Below is a small trained network, with its code and all its weights. Each question gives an input and a class and asks what happens when units are switched off, that is, made to give their printed mean instead of their output.

import numpy as np


def w(rows, s, z=0):
    codes = np.array(rows[::2]) - 128.0
    scale = np.full(codes.shape[1], s)
    scale[-1] = z or s
    return codes * scale


def f(y):
    return np.maximum(y, 0)


def log_softmax(a):
    a = a - a.max(-1, keepdims=True)
    return a - np.log(np.exp(a).sum(-1, keepdims=True))


def net(x, mask):
    res = np.array(x, float).reshape(1, 5) / 4 @ E
    y = f(res @ A[0][:, :-1].T + A[0][:, -1])
    res = res + np.where(mask, y, B[0][:, -1]) @ B[0][:, :-1]
    return log_softmax(res[-1] @ U[:, :-1].T + U[:, -1])


A, B = {}, {}
E = w([
[126,130,129,127,125],'x0',
[108,66,192,87,223],'x1',
[129,124,122,129,133],'x2',
[199,201,116,118,198],'x3',
[164,106,99,2,85],'x4',
],0.0088)
A[0] = w([
[165,191,99,124,167,65],'N1',
[161,113,96,9,89,88],'N2',
[94,97,141,126,116,144],'N3',
[140,135,132,140,126,255],'N4',
[157,169,130,146,154,102],'N5',
[107,147,148,202,140,51],'N6',
[96,94,134,156,88,111],'N7',
[105,106,128,135,107,100],'N8',
[141,158,79,148,91,87],'N9',
[95,102,132,138,96,93],'N10',
[113,81,183,84,196,96],'N11',
[135,151,95,134,89,89],'N12',
[87,97,130,141,96,106],'N13',
[97,94,126,140,96,88],'N14',
],0.013,0.0091)
B[0] = w([
[167,130,190,79,161,172],'N1',
[42,133,191,180,181,242],'N2',
[165,131,124,109,130,172],'N3',
[129,12,46,121,130,255],'N4',
[142,120,160,88,165,168],'N5',
[67,151,197,156,201,175],'N6',
[161,137,167,80,167,171],'N7',
[143,141,138,113,142,146],'N8',
[145,137,180,163,103,173],'N9',
[166,156,183,83,155,154],'N10',
[176,184,147,197,20,209],'N11',
[174,142,176,189,77,162],'N12',
[167,145,154,96,165,165],'N13',
[152,144,160,100,150,155],'N14',
],0.011,0.0092)
U = w([
[3,155,159,175,179,70],'0',
[188,183,150,198,12,64],'1',
[196,155,152,6,168,50],'2',
[129,75,102,122,123,254],'3',
[126,73,102,125,122,250],'4',
[100,105,8,88,97,74],'5',
],0.012,0.0078)

Each question gives the input, the list of numbers given to net, and the class t.
The units are the neurons (one row each of A and B). Each row of codes is followed by its name. A weight is (code - 128) times the scale printed after its matrix; where a second scale follows, it is the last column's (A, B and U).
mask holds one flag per neuron, in row order. A switched-off neuron (its flag False) gives its mean, the last column of its row in B, instead of its output. The means were averaged over made-up inputs and are rounded, as every weight is.
A unit's drop is (log p(t) with every unit on - log p(t) with that unit switched off) / (log p(t) with every unit on - log p(t) with every unit switched off).
The circuit of an input: a set's keep is (log p(t) with only the set's units on - log p(t) with every unit switched off) / (log p(t) with every unit on - log p(t) with every unit switched off). Starting from the 12 units with the biggest drops (on a tie, the unit counted first), units are removed one at a time, each time the one whose removal leaves the highest keep (on an exact tie, the one counted first), for as long as the keep stays at least 0.8.
units of the circuit, in order: the units of the circuit, biggest drop first
unit that matters most: the unit with the biggest drop
k most important neurons: the k neurons with the biggest drops, biggest first
drop when u is switched off: that unit's drop, to one decimal
input [-7,3,1,4,-5], class 4: unit that matters most => N2
input [6,4,3,7,-5], class 2: 3 most important neurons => [N2 N1 N5]
input [7,-8,-2,2,-8], class 0: 2 most important neurons => [N6 N11]
input [0,6,-8,8,-5], class 2: 2 most important neurons => [N2 N1]
input [-5,8,-7,3,7], class 1: 2 most important neurons => [N11 N6]
input [-5,7,6,0,-6], class 1: 2 most important neurons => [N11 N2]
input [-3,2,4,1,4], class 0: 3 most important neurons => [N2 N4 N3]
input [-4,-6,-7,-4,7], class 0: 2 most important neurons => [N2 N11]
input [-8,-7,4,4,-4], class 4: 3 most important neurons => [N11 N4 N5]
input [-1,-1,0,8,-2], class 2: 3 most important neurons => [N1 N5 N2]
input [-5,-1,-3,8,8], class 0: drop when N11 is switched off => 0.0
input [2,-6,5,-1,6], class 0: drop when N11 is switched off => 0.4
input [6,4,1,-6,1], class 2: drop when N2 is switched off => 0.1
input [-1,8,1,3,8], class 0: drop when N2 is switched off => 1.2
input [6,4,-7,1,-5], class 3: units of the circuit, in order => [N2]
